Below are the code and all the weights of a small trained network. Each question names an input and a target symbol and asks about switching units off, where a switched-off unit gives its printed mean instead of its output.

import numpy as np


def w(rows, s, z=0):
    codes = np.array(rows[::2]) - 128.0
    scale = np.full(codes.shape[1], s)
    scale[-1] = z or s
    return codes * scale


def f(y):
    return np.maximum(y, 0)


def softmax(a):
    e = np.exp(a - a.max(-1, keepdims=True))
    return e / e.sum(-1, keepdims=True)


def log_softmax(a):
    a = a - a.max(-1, keepdims=True)
    return a - np.log(np.exp(a).sum(-1, keepdims=True))


def net(x, mask):
    ids = ['ΔΠΣαβγεζηλμξτφψω'.index(c) for c in x.split()]
    T = len(ids)
    res = E[ids] + P[:T]
    u = 0
    for l in range(2):
        q, k, v = (res @ M[l].T for M in (Q, K, V))
        z = softmax(np.where(np.tri(T) > 0, q @ k.T / 3**0.5, -1e9)) @ v
        res = res + np.where(mask[u], z, O[l][:, -1]) @ O[l][:, :-1]
        u += 1
        y = f(res @ A[l][:, :-1].T + A[l][:, -1])
        res = res + np.where(mask[u : u + 4], y, B[l][:, -1]) @ B[l][:, :-1]
        u += 4
    return log_softmax(res[-1] @ U[:, :-1].T + U[:, -1])


Q, K, V, O, A, B = {}, {}, {}, {}, {}, {}
E = w([
[192,116,56],'Δ',
[132,116,135],'Π',
[120,114,160],'Σ',
[129,111,152],'α',
[145,120,105],'β',
[179,101,89],'γ',
[114,87,192],'ε',
[104,141,143],'ζ',
[183,127,64],'η',
[127,140,128],'λ',
[84,98,209],'μ',
[149,4,123],'ξ',
[83,171,129],'τ',
[105,132,216],'φ',
[101,137,192],'ψ',
[182,121,144],'ω',
],0.017)
P = w([
[240,164,246],'0',
[89,125,39],'1',
[231,173,199],'2',
[29,80,194],'3',
[187,140,249],'4',
[90,98,106],'5',
[163,189,214],'6',
[99,100,96],'7',
[197,121,199],'8',
[53,117,153],'9',
[187,129,195],'10',
[101,119,101],'11',
],0.011)
Q[0] = w([
[129,116,226],'L0H1',
[111,175,195],'L0H1',
[41,114,253],'L0H1',
],0.0039)
K[0] = w([
[109,152,88],'L0H1',
[141,253,70],'L0H1',
[5,78,131],'L0H1',
],0.0036)
V[0] = w([
[156,108,128],'L0H1',
[75,4,82],'L0H1',
[186,115,145],'L0H1',
],0.016)
O[0] = w([
[120,103,156,196],'L0H1',
[161,5,82,178],'L0H1',
[122,94,193,253],'L0H1',
],0.011,0.0053)
A[0] = w([
[227,244,246,219],'L0N1',
[230,94,162,51],'L0N2',
[213,161,208,2],'L0N3',
[59,112,188,23],'L0N4',
],0.011,0.0033)
B[0] = w([
[145,42,154,253],'L0N1',
[70,118,221,212],'L0N2',
[8,200,167,194],'L0N3',
[196,187,36,161],'L0N4',
],0.013)
Q[1] = w([
[254,208,109],'L1H1',
[183,152,191],'L1H1',
[55,102,49],'L1H1',
],0.0059)
K[1] = w([
[104,75,186],'L1H1',
[76,47,142],'L1H1',
[192,255,113],'L1H1',
],0.0077)
V[1] = w([
[93,129,42],'L1H1',
[252,153,232],'L1H1',
[86,76,132],'L1H1',
],0.0042)
O[1] = w([
[83,47,91,20],'L1H1',
[252,180,87,152],'L1H1',
[85,149,234,253],'L1H1',
],0.0039,0.0046)
A[1] = w([
[31,195,174,2],'L1N1',
[147,87,120,18],'L1N2',
[159,2,86,110],'L1N3',
[162,164,160,172],'L1N4',
],0.01,0.0047)
B[1] = w([
[114,203,30,254],'L1N1',
[142,250,121,149],'L1N2',
[188,154,60,249],'L1N3',
[125,144,180,167],'L1N4',
],0.012,0.0097)
U = w([
[104,137,110,1],'Δ',
[101,117,109,17],'Π',
[132,149,128,5],'Σ',
[70,16,187,145],'α',
[108,131,103,57],'β',
[220,186,166,47],'γ',
[129,120,123,45],'ε',
[124,170,92,103],'ζ',
[200,194,148,81],'η',
[109,135,218,237],'λ',
[124,141,98,86],'μ',
[149,17,52,208],'ξ',
[80,134,43,160],'τ',
[247,179,178,140],'φ',
[193,162,141,141],'ψ',
[229,40,253,138],'ω',
],0.008,0.0075)

Each question gives the input, a string of symbols that net reads in full, and the target symbol t.
The units are the heads (3 rows each of Q, K, V and O) and the neurons (one row each of A and B). Each row of codes is followed by its name. A weight is (code - 128) times the scale printed after its matrix; where a second scale follows, it is the last column's (O, A, B and U).
mask holds one flag per unit, layer by layer, with each layer's heads first. A switched-off unit (its flag False) gives its mean, the last column of its rows in O or B, instead of its output. The means were averaged over made-up inputs and are rounded, as every weight is.
A unit's drop is (log p(t) with every unit on - log p(t) with that unit switched off) / (log p(t) with every unit on - log p(t) with every unit switched off).
The circuit of an input: a set's keep is (log p(t) with only the set's units on - log p(t) with every unit switched off) / (log p(t) with every unit on - log p(t) with every unit switched off). Starting from all 10 units, units are removed one at a time, each time the one whose removal leaves the highest keep (on an exact tie, the one counted first), for as long as the keep stays at least 0.8.
units of the circuit, in order: the units of the circuit, biggest drop first
unit that matters most: the unit with the biggest drop
k most important neurons: the k neurons with the biggest drops, biggest first
input ξ λ ξ λ ξ Δ, target ξ: 2 most important neurons	(L1N3; L0N3)
input τ φ λ λ ξ, target λ: most important neuron	(L0N3)
input ε β λ ξ Π ξ β ξ ξ ζ, target ξ: units of the circuit, in order	(L0H1; L0N3)
input Σ τ Σ ξ γ ζ φ Π τ ξ τ, target ω: 3 most important neurons	(L1N1; L0N3; L0N2)
input λ Π Π ω ε ε γ ω ξ, target λ: units of the circuit, in order	(L0N1; L0N2)
input γ φ ξ γ μ ε ξ ε, target ξ: units of the circuit, in order	(L0N3; L0H1)
input ξ ξ λ, target λ: units of the circuit, in order	(L0N3; L1N3)
input α ξ η, target λ: units of the circuit, in order	(L0N3; L0H1)
input ξ ζ ζ, target α: 3 most important neurons	(L0N1; L0N3; L1N3)
input ξ ξ α ζ ε ξ μ β ξ Σ, target ξ: 2 most important neurons	(L0N3; L0N2)
input α ξ Π, target λ: units of the circuit, in order	(L0N3; L1N3)
input Π μ Π β β, target α: units of the circuit, in order	(L0N1; L0N3; L1N3; L0N4)
input ξ ξ ξ ξ Σ β ξ, target ω: units of the circuit, in order	(L0N3; L1N1)
input η ξ ξ ξ β Π ξ γ Π, target α: units of the circuit, in order	(L0N2; L0H1)
input η ξ Σ ξ β ξ ξ α ζ ξ Σ, target α: most important neuron	(L0N1)
input ε ξ γ γ, target ξ: 4 most important neurons	(L0N3; L1N3; L1N4; L0N2)
input β ξ β ξ ω Π ξ η γ, target λ: units of the circuit, in order	(L0N2; L1N3; L0N3)
input Δ λ β ξ ξ ξ ξ, target ω: 2 most important neurons	(L0N3; L0N2)
input ψ Π Σ φ, target φ: 4 most important neurons	(L0N4; L0N1; L0N3; L0N2)
input ξ ξ λ φ ξ β α λ Δ, target λ: unit that matters most	L0N2
input ξ ζ ξ, target α: units of the circuit, in order	(L0N2; L0H1; L1H1)
input Σ μ η, target λ: 4 most important neurons	(L0N3; L0N1; L1N1; L1N3)
